Here is a tiny trained network, its code and every weight. The questions are about switching its units off for an input and a class, where a switched-off unit gives its printed mean instead of its output.

import numpy as np


def w(rows, s, z=0):
    codes = np.array(rows[::2]) - 128.0
    scale = np.full(codes.shape[1], s)
    scale[-1] = z or s
    return codes * scale


def f(y):
    return y / 2 * (1 + np.tanh(0.7978845608 * (y + 0.044715 * y**3)))


def log_softmax(a):
    a = a - a.max(-1, keepdims=True)
    return a - np.log(np.exp(a).sum(-1, keepdims=True))


def net(x, mask):
    res = np.array(x, float).reshape(1, 7) / 4 @ E
    y = f(res @ A[0][:, :-1].T + A[0][:, -1])
    res = res + np.where(mask, y, B[0][:, -1]) @ B[0][:, :-1]
    return log_softmax(res[-1] @ U[:, :-1].T + U[:, -1])


A, B = {}, {}
E = w([
[129,128,127,130,132,129],'x0',
[226,254,82,121,141,45],'x1',
[15,184,101,225,205,76],'x2',
[126,128,129,125,126,125],'x3',
[130,127,127,130,128,129],'x4',
[131,128,126,130,129,132],'x5',
[90,68,6,54,241,114],'x6',
],0.0088)
A[0] = w([
[65,197,66,187,182,84,3],'N0',
[78,144,158,161,121,149,123],'N1',
[38,130,178,241,96,173,142],'N2',
[72,176,75,185,160,81,96],'N3',
[218,186,197,175,35,122,18],'N4',
[70,126,179,194,110,115,127],'N5',
[188,191,182,146,72,146,230],'N6',
[177,178,192,138,85,146,136],'N7',
[177,251,106,171,115,42,198],'N8',
[81,21,129,76,114,190,24],'N9',
[129,136,138,123,140,138,128],'N10',
[166,87,157,84,53,180,218],'N11',
[157,73,152,89,70,144,134],'N12',
[93,73,128,87,135,138,156],'N13',
[95,125,167,194,147,162,131],'N14',
[177,140,67,52,135,123,108],'N15',
[58,73,31,83,198,135,33],'N16',
[193,58,199,67,46,200,26],'N17',
[190,133,76,53,156,97,110],'N18',
[175,116,107,45,139,90,111],'N19',
[40,135,204,223,108,153,144],'N20',
[184,145,77,34,144,121,112],'N21',
[186,253,111,177,133,59,2],'N22',
],0.0068,0.007)
B[0] = w([
[108,120,109,68,231,211,175],'N0',
[143,148,109,134,105,99,147],'N1',
[182,172,102,151,68,67,204],'N2',
[89,86,142,117,175,151,184],'N3',
[114,144,61,21,214,242,195],'N4',
[162,153,85,119,87,61,167],'N5',
[81,72,193,177,160,93,242],'N6',
[93,91,157,126,164,152,191],'N7',
[109,113,117,73,175,201,254],'N8',
[119,131,111,58,203,211,182],'N9',
[119,118,113,130,116,131,128],'N10',
[114,121,125,82,172,170,240],'N11',
[87,96,134,118,172,134,182],'N12',
[97,96,161,138,142,103,179],'N13',
[159,152,117,138,92,97,157],'N14',
[169,187,75,126,89,122,170],'N15',
[53,49,218,176,163,115,204],'N16',
[60,50,212,212,131,45,199],'N17',
[164,187,74,112,84,122,178],'N18',
[165,169,91,129,85,130,165],'N19',
[191,163,84,134,70,48,203],'N20',
[159,201,62,109,80,108,179],'N21',
[12,3,246,206,184,78,179],'N22',
],0.0075,0.0089)
U = w([
[92,66,186,243,129,66,249],'0',
[132,131,98,24,155,251,18],'1',
[235,240,61,137,18,70,113],'2',
],0.013,0.0014)

Each question gives the input, the list of numbers given to net, and the class t.
The units are the neurons (one row each of A and B). Each row of codes is followed by its name. A weight is (code - 128) times the scale printed after its matrix; where a second scale follows, it is the last column's (A, B and U).
mask holds one flag per neuron, in row order. A switched-off neuron (its flag False) gives its mean, the last column of its row in B, instead of its output. The means were averaged over made-up inputs and are rounded, as every weight is.
A unit's drop is (log p(t) with every unit on - log p(t) with that unit switched off) / (log p(t) with every unit on - log p(t) with every unit switched off).
The circuit of an input: a set's keep is (log p(t) with only the set's units on - log p(t) with every unit switched off) / (log p(t) with every unit on - log p(t) with every unit switched off). Starting from the 12 units with the biggest drops (on a tie, the unit counted first), units are removed one at a time, each time the one whose removal leaves the highest keep (on an exact tie, the one counted first), for as long as the keep stays at least 0.8.
circuit, biggest first: the units of the circuit, biggest drop first
unit that matters most: the unit with the biggest drop
k most important neurons: the k neurons with the biggest drops, biggest first
drop when u is switched off: that unit's drop, to one decimal
input [-1,-2,1,7,-8,0,8], class 0: unit that matters most : N16
input [7,0,5,5,-5,5,-5], class 2: circuit, biggest first : (N20 N2)
input [8,8,7,1,1,-6,1], class 1: 2 most important neurons : (N8 N0)
input [-5,1,8,-7,8,-1,6], class 1: 4 most important neurons : (N0 N17 N6 N22)
input [6,-8,-5,2,-8,-2,-1], class 0: 2 most important neurons : (N17 N4)
input [2,3,0,-5,8,2,-8], class 1: 4 most important neurons : (N4 N8 N17 N16)
input [-6,-7,2,-8,3,-3,8], class 0: 3 most important neurons : (N16 N4 N8)
input [7,0,-3,2,8,2,-1], class 0: 3 most important neurons : (N4 N8 N9)
input [2,1,4,0,6,-4,3], class 1: 2 most important neurons : (N6 N17)
input [-8,0,4,-3,2,7,8], class 0: 3 most important neurons : (N16 N4 N8)
input [-2,2,-4,-1,4,8,-6], class 1: 2 most important neurons : (N4 N11)
input [1,0,-4,-7,8,-4,-2], class 0: 2 most important neurons : (N17 N8)
input [5,-5,-8,4,-2,5,0], class 0: 3 most important neurons : (N17 N4 N8)
input [6,3,7,-8,-4,3,2], class 1: unit that matters most : N0
input [-4,7,-3,-1,-8,3,-8], class 1: 2 most important neurons : (N4 N8)
input [-8,3,-3,3,-5,8,-6], class 1: drop when N4 is switched off : 4.0
input [1,2,-3,-5,-5,2,4], class 2: drop when N21 is switched off : 0.0
input [-6,-4,-6,-3,-2,1,-3], class 0: drop when N17 is switched off : 2.1
input [-4,0,-7,-1,-5,4,-2], class 0: drop when N17 is switched off : 2.1
